Below are the code and all the weights of a small trained network. Each question names an input and a target symbol and asks about switching units off, where a switched-off unit gives its printed mean instead of its output.

import numpy as np


def w(rows, s, z=0):
    codes = np.array(rows[::2]) - 128.0
    scale = np.full(codes.shape[1], s)
    scale[-1] = z or s
    return codes * scale


def f(y):
    return y / 2 * (1 + np.tanh(0.7978845608 * (y + 0.044715 * y**3)))


def softmax(a):
    e = np.exp(a - a.max(-1, keepdims=True))
    return e / e.sum(-1, keepdims=True)


def log_softmax(a):
    a = a - a.max(-1, keepdims=True)
    return a - np.log(np.exp(a).sum(-1, keepdims=True))


def net(x, mask):
    ids = ['ΓΔΦΩεζημπτ'.index(c) for c in x.split()]
    T = len(ids)
    res = E[ids] + P[:T]
    r = res
    for j in range(2):
        rows = slice(3 * j, 3 * j + 3)
        q, k, v = (r @ M[0][rows].T for M in (Q, K, V))
        z = softmax(np.where(np.tri(T) > 0, q @ k.T / 3**0.5, -1e9)) @ v
        o = O[0][rows]
        res = res + np.where(mask[j], z, o[:, -1]) @ o[:, :-1]
    y = f(res @ A[0][:, :-1].T + A[0][:, -1])
    res = res + np.where(mask[2:18], y, B[0][:, -1]) @ B[0][:, :-1]
    return log_softmax(res[-1] @ U[:, :-1].T + U[:, -1])


Q, K, V, O, A, B = {}, {}, {}, {}, {}, {}
E = w([
[59,111,184,67],'Γ',
[172,65,3,79],'Δ',
[125,164,187,93],'Φ',
[97,184,113,186],'Ω',
[79,216,66,73],'ε',
[154,154,203,105],'ζ',
[55,166,101,135],'η',
[102,126,201,136],'μ',
[144,132,237,13],'π',
[141,226,95,169],'τ',
],0.018)
P = w([
[161,149,98,253],'0',
[6,160,206,238],'1',
[39,201,168,175],'2',
[220,135,89,54],'3',
[169,103,125,93],'4',
[133,194,180,94],'5',
[172,157,150,59],'6',
[186,94,152,46],'7',
[193,147,172,34],'8',
[172,137,207,48],'9',
[203,88,186,21],'10',
],0.0053)
Q[0] = w([
[91,200,54,1],'h1',
[39,144,140,89],'h1',
[69,83,82,50],'h1',
[166,131,85,128],'h2',
[148,70,64,45],'h2',
[196,48,70,85],'h2',
],0.0084)
K[0] = w([
[102,51,80,106],'h1',
[245,97,100,132],'h1',
[126,114,58,164],'h1',
[117,136,154,136],'h2',
[92,158,212,130],'h2',
[40,204,185,144],'h2',
],0.011)
V[0] = w([
[167,78,129,84],'h1',
[7,122,100,71],'h1',
[145,112,50,53],'h1',
[131,60,182,156],'h2',
[58,137,93,136],'h2',
[206,203,131,156],'h2',
],0.014)
O[0] = w([
[21,132,112,134,166],'h1',
[130,115,159,194,174],'h1',
[63,79,144,132,254],'h1',
[102,254,127,127,65],'h2',
[197,121,162,127,141],'h2',
[122,86,93,42,139],'h2',
],0.013,0.0068)
A[0] = w([
[136,106,15,210,77],'n1',
[167,115,211,77,101],'n2',
[88,192,128,154,123],'n3',
[194,200,101,125,176],'n4',
[154,107,39,197,157],'n5',
[57,147,102,139,144],'n6',
[83,66,122,108,123],'n7',
[170,148,164,153,102],'n8',
[126,251,164,115,136],'n9',
[119,146,244,69,132],'n10',
[128,162,126,85,106],'n11',
[143,141,39,178,129],'n12',
[126,170,51,72,56],'n13',
[155,230,165,177,1],'n14',
[139,202,79,125,95],'n15',
[79,154,174,135,157],'n16',
],0.011,0.0094)
B[0] = w([
[2,145,106,90,151],'n1',
[173,120,127,91,189],'n2',
[139,62,45,56,148],'n3',
[67,236,192,77,190],'n4',
[59,95,113,184,166],'n5',
[241,76,145,147,219],'n6',
[202,237,163,141,255],'n7',
[186,158,131,199,156],'n8',
[78,63,96,197,171],'n9',
[37,178,45,204,224],'n10',
[146,10,90,124,133],'n11',
[34,101,52,147,143],'n12',
[58,47,232,75,136],'n13',
[137,99,59,236,145],'n14',
[79,172,140,75,138],'n15',
[203,58,134,58,205],'n16',
],0.0063,0.012)
U = w([
[103,24,221,194,8],'Γ',
[101,18,44,176,217],'Δ',
[131,116,168,151,171],'Φ',
[153,75,131,254,143],'Ω',
[201,42,114,111,95],'ε',
[203,141,150,145,252],'ζ',
[210,3,172,194,43],'η',
[202,100,200,216,113],'μ',
[81,103,183,116,70],'π',
[130,152,93,188,211],'τ',
],0.006,0.0026)

Each question gives the input, a string of symbols that net reads in full, and the target symbol t.
The units are the heads (3 rows each of Q, K, V and O) and the neurons (one row each of A and B). Each row of codes is followed by its name. A weight is (code - 128) times the scale printed after its matrix; where a second scale follows, it is the last column's (O, A, B and U).
mask holds one flag per unit, heads first, then neurons. A switched-off unit (its flag False) gives its mean, the last column of its rows in O or B, instead of its output. The means were averaged over made-up inputs and are rounded, as every weight is.
A unit's drop is (log p(t) with every unit on - log p(t) with that unit switched off) / (log p(t) with every unit on - log p(t) with every unit switched off).
The circuit of an input: a set's keep is (log p(t) with only the set's units on - log p(t) with every unit switched off) / (log p(t) with every unit on - log p(t) with every unit switched off). Starting from the 12 units with the biggest drops (on a tie, the unit counted first), units are removed one at a time, each time the one whose removal leaves the highest keep (on an exact tie, the one counted first), for as long as the keep stays at least 0.8.
circuit, biggest first: the units of the circuit, biggest drop first
unit that matters most: the unit with the biggest drop
k most important neurons: the k neurons with the biggest drops, biggest first
which heads matter: for each layer, one digit per head in row order, 1 if its drop is at least 0.15 and else 0, layers parted by /
drop when u is switched off: that unit's drop, to one decimal
input Ω ζ η τ η Ω μ ζ, target ζ: which heads matter => 10
input η η Ω Ω η Ω Ω, target μ: circuit, biggest first => h1
input π ζ μ ζ, target π: 2 most important neurons => n4, n13
input Γ Γ Ω, target Ω: circuit, biggest first => h1, n14, h2
input ζ Ω μ, target π: which heads matter => 11
input Φ Γ μ τ ε ε τ Ω, target η: circuit, biggest first => h2, h1
input τ ε η, target ε: circuit, biggest first => h2, h1
input π π π μ η μ ζ μ π, target Δ: which heads matter => 01
input Ω Φ μ, target ζ: which heads matter => 11
input Γ Ω Γ, target Ω: which heads matter => 11
input η ζ μ, target μ: circuit, biggest first => h1, h2
input τ η ζ, target ε: circuit, biggest first => h2, h1
input η ζ τ τ Ω, target ε: 2 most important neurons => n10, n7
input Ω π Φ Δ η, target η: which heads matter => 10
input ε π ε ε Γ μ μ, target η: circuit, biggest first => h2
input μ Ω τ μ, target ζ: which heads matter => 10
input τ Φ π, target ε: 3 most important neurons => n2, n11, n7
input Γ Ω Γ μ μ, target Ω: 4 most important neurons => n14, n9, n7, n8
input π ζ Ω, target Δ: which heads matter => 01
input ε π ζ, target η: which heads matter => 11
input Γ Φ ζ, target τ: unit that matters most => h1
input Γ τ π Δ Φ η η, target η: which heads matter => 10
input π τ Φ ζ μ ε, target π: 3 most important neurons => n13, n15, n4
input μ ζ ζ ζ μ η, target π: 4 most important neurons => n13, n4, n15, n10
input Ω Φ Ω, target ζ: 2 most important neurons => n4, n10
input μ η π, target τ: drop when n10 is switched off => 0.4
